Below are the code and all the weights of a small trained network. Each question names an input and a class and asks about switching units off, where a switched-off unit gives its printed mean instead of its output.

import numpy as np


def w(rows, s, z=0):
    codes = np.array(rows[::2]) - 128.0
    scale = np.full(codes.shape[1], s)
    scale[-1] = z or s
    return codes * scale


def norm(h):
    return h / np.sqrt((h * h).mean(-1, keepdims=True) + 1e-5)


def f(y):
    return y / 2 * (1 + np.tanh(0.7978845608 * (y + 0.044715 * y**3)))


def log_softmax(a):
    a = a - a.max(-1, keepdims=True)
    return a - np.log(np.exp(a).sum(-1, keepdims=True))


def net(x, mask):
    res = np.array(x, float).reshape(1, 6) / 4 @ E
    u = 0
    for l in range(3):
        y = f(norm(res) @ A[l][:, :-1].T + A[l][:, -1])
        res = res + np.where(mask[u : u + 10], y, B[l][:, -1]) @ B[l][:, :-1]
        u += 10
    return log_softmax(norm(res)[-1] @ U[:, :-1].T + U[:, -1])


A, B = {}, {}
E = w([
[80,213,138,189,148],'x0',
[150,148,232,102,61],'x1',
[26,71,116,113,50],'x2',
[165,62,174,252,108],'x3',
[109,78,200,113,203],'x4',
[131,132,132,123,130],'x5',
],0.0036)
A[0] = w([
[97,187,98,197,128,70],'L0N1',
[108,10,221,136,109,155],'L0N2',
[114,179,228,134,85,1],'L0N3',
[61,93,203,94,162,138],'L0N4',
[38,245,172,198,176,169],'L0N5',
[168,172,254,77,39,128],'L0N6',
[186,166,195,89,123,72],'L0N7',
[224,173,136,128,180,215],'L0N8',
[163,121,189,164,131,78],'L0N9',
[121,70,106,176,35,68],'L0N10',
],0.0059,0.0017)
B[0] = w([
[183,95,142,143,52,163],'L0N1',
[135,119,151,132,158,233],'L0N2',
[138,70,94,149,137,148],'L0N3',
[125,144,167,112,158,174],'L0N4',
[186,59,107,32,168,254],'L0N5',
[90,71,2,144,151,241],'L0N6',
[139,181,100,119,181,152],'L0N7',
[87,174,114,104,104,233],'L0N8',
[111,178,105,169,131,149],'L0N9',
[160,191,159,116,140,197],'L0N10',
],0.0067,0.0025)
A[1] = w([
[39,47,45,172,157,117],'L1N1',
[129,80,209,69,32,127],'L1N2',
[1,91,170,123,75,251],'L1N3',
[112,30,153,167,88,142],'L1N4',
[186,164,173,148,167,111],'L1N5',
[179,66,98,81,158,152],'L1N6',
[43,70,202,106,189,30],'L1N7',
[181,135,121,179,120,110],'L1N8',
[184,114,82,88,48,99],'L1N9',
[121,95,126,113,86,23],'L1N10',
],0.0058,0.0013)
B[1] = w([
[219,161,50,120,106,249],'L1N1',
[204,140,79,140,178,181],'L1N2',
[119,254,78,110,196,235],'L1N3',
[115,170,74,154,166,215],'L1N4',
[120,127,75,114,93,150],'L1N5',
[158,45,126,116,95,254],'L1N6',
[232,167,162,110,93,219],'L1N7',
[115,164,181,105,217,168],'L1N8',
[139,105,229,75,98,230],'L1N9',
[104,167,193,191,101,123],'L1N10',
],0.0053,0.002)
A[2] = w([
[100,185,227,115,136,29],'L2N1',
[131,105,138,116,232,68],'L2N2',
[135,109,125,255,167,111],'L2N3',
[152,167,169,192,132,250],'L2N4',
[71,127,119,54,152,161],'L2N5',
[157,196,51,131,219,171],'L2N6',
[125,171,128,111,70,113],'L2N7',
[104,208,124,84,155,109],'L2N8',
[127,120,84,144,29,99],'L2N9',
[99,91,104,136,168,9],'L2N10',
],0.0085,0.0013)
B[2] = w([
[166,198,82,118,48,119],'L2N1',
[155,187,167,148,50,177],'L2N2',
[105,128,89,58,211,185],'L2N3',
[84,150,116,59,153,161],'L2N4',
[161,99,116,202,230,176],'L2N5',
[95,108,128,121,2,255],'L2N6',
[170,157,211,136,175,144],'L2N7',
[59,170,163,110,152,172],'L2N8',
[200,139,148,147,125,156],'L2N9',
[156,163,104,152,117,126],'L2N10',
],0.006,0.0066)
U = w([
[53,141,84,74,245,174],'0',
[141,81,35,144,81,159],'1',
[166,148,131,61,111,162],'2',
[190,45,150,76,124,125],'3',
[201,185,217,116,130,144],'4',
[28,200,143,120,70,109],'5',
[62,101,136,254,131,38],'6',
[97,119,200,237,150,1],'7',
],0.0095,0.0071)

Each question gives the input, the list of numbers given to net, and the class t.
The units are the neurons (one row each of A and B). Each row of codes is followed by its name. A weight is (code - 128) times the scale printed after its matrix; where a second scale follows, it is the last column's (A, B and U).
mask holds one flag per neuron, layer by layer. A switched-off neuron (its flag False) gives its mean, the last column of its row in B, instead of its output. The means were averaged over made-up inputs and are rounded, as every weight is.
A unit's drop is (log p(t) with every unit on - log p(t) with that unit switched off) / (log p(t) with every unit on - log p(t) with every unit switched off).
The circuit of an input: a set's keep is (log p(t) with only the set's units on - log p(t) with every unit switched off) / (log p(t) with every unit on - log p(t) with every unit switched off). Starting from the 12 units with the biggest drops (on a tie, the unit counted first), units are removed one at a time, each time the one whose removal leaves the highest keep (on an exact tie, the one counted first), for as long as the keep stays at least 0.8.
units of the circuit, in order: the units of the circuit, biggest drop first
unit that matters most: the unit with the biggest drop
k most important neurons: the k neurons with the biggest drops, biggest first
k most important neurons of layer l: the k neurons of layer l with the biggest drops, biggest first
input [2,7,7,1,1,-3], class 1: 4 most important neurons => (L0N6 L0N3 L1N1 L0N8)
input [8,4,2,2,-5,-7], class 3: most important neuron => (L0N5)
input [0,5,6,-2,8,-1], class 4: 2 most important neurons => (L1N7 L0N4)
input [-5,-5,-7,8,2,-1], class 0: 3 most important neurons => (L2N3 L0N5 L0N6)
input [2,1,8,-2,-8,-4], class 4: units of the circuit, in order => (L2N7 L2N9 L2N6 L0N6)
input [1,-4,8,3,1,5], class 5: 2 most important neurons => (L2N6 L1N3)
input [-3,6,3,-6,-3,-2], class 0: units of the circuit, in order => (L2N6 L2N5)
input [0,0,8,3,6,-6], class 5: units of the circuit, in order => (L1N3 L0N5 L2N6)
input [1,-6,7,-2,5,5], class 5: units of the circuit, in order => (L1N3 L2N6 L0N6 L2N3)
input [5,3,-7,8,8,2], class 0: units of the circuit, in order => (L2N3 L2N4)
input [1,7,3,5,-2,6], class 1: 2 most important neurons => (L0N6 L1N1)
input [-3,-6,0,6,2,-6], class 0: units of the circuit, in order => (L2N3 L0N5)
input [3,-4,7,2,-2,-2], class 5: 3 most important neurons => (L0N6 L1N3 L2N6)
input [-4,4,-1,7,6,6], class 0: 3 most important neurons of layer 0 => (L0N5 L0N9 L0N6)
input [-3,0,-2,7,7,-7], class 0: unit that matters most => L2N3
input [7,8,2,-1,-3,-8], class 1: 2 most important neurons => (L0N6 L0N3)
input [4,-6,-3,-7,8,2], class 4: 2 most important neurons => (L0N6 L2N2)
input [-1,-7,-2,-6,-4,-4], class 1: 2 most important neurons of layer 1 => (L1N3 L1N7)
input [5,5,-5,1,5,-3], class 1: 2 most important neurons of layer 0 => (L0N6 L0N5)
input [-7,-3,1,-1,-8,5], class 4: 2 most important neurons => (L0N5 L0N6)
input [-3,-5,7,-4,1,-6], class 5: 4 most important neurons => (L1N3 L0N5 L0N6 L2N6)
input [-5,5,-8,-4,6,-4], class 5: 3 most important neurons of layer 0 => (L0N7 L0N5 L0N8)
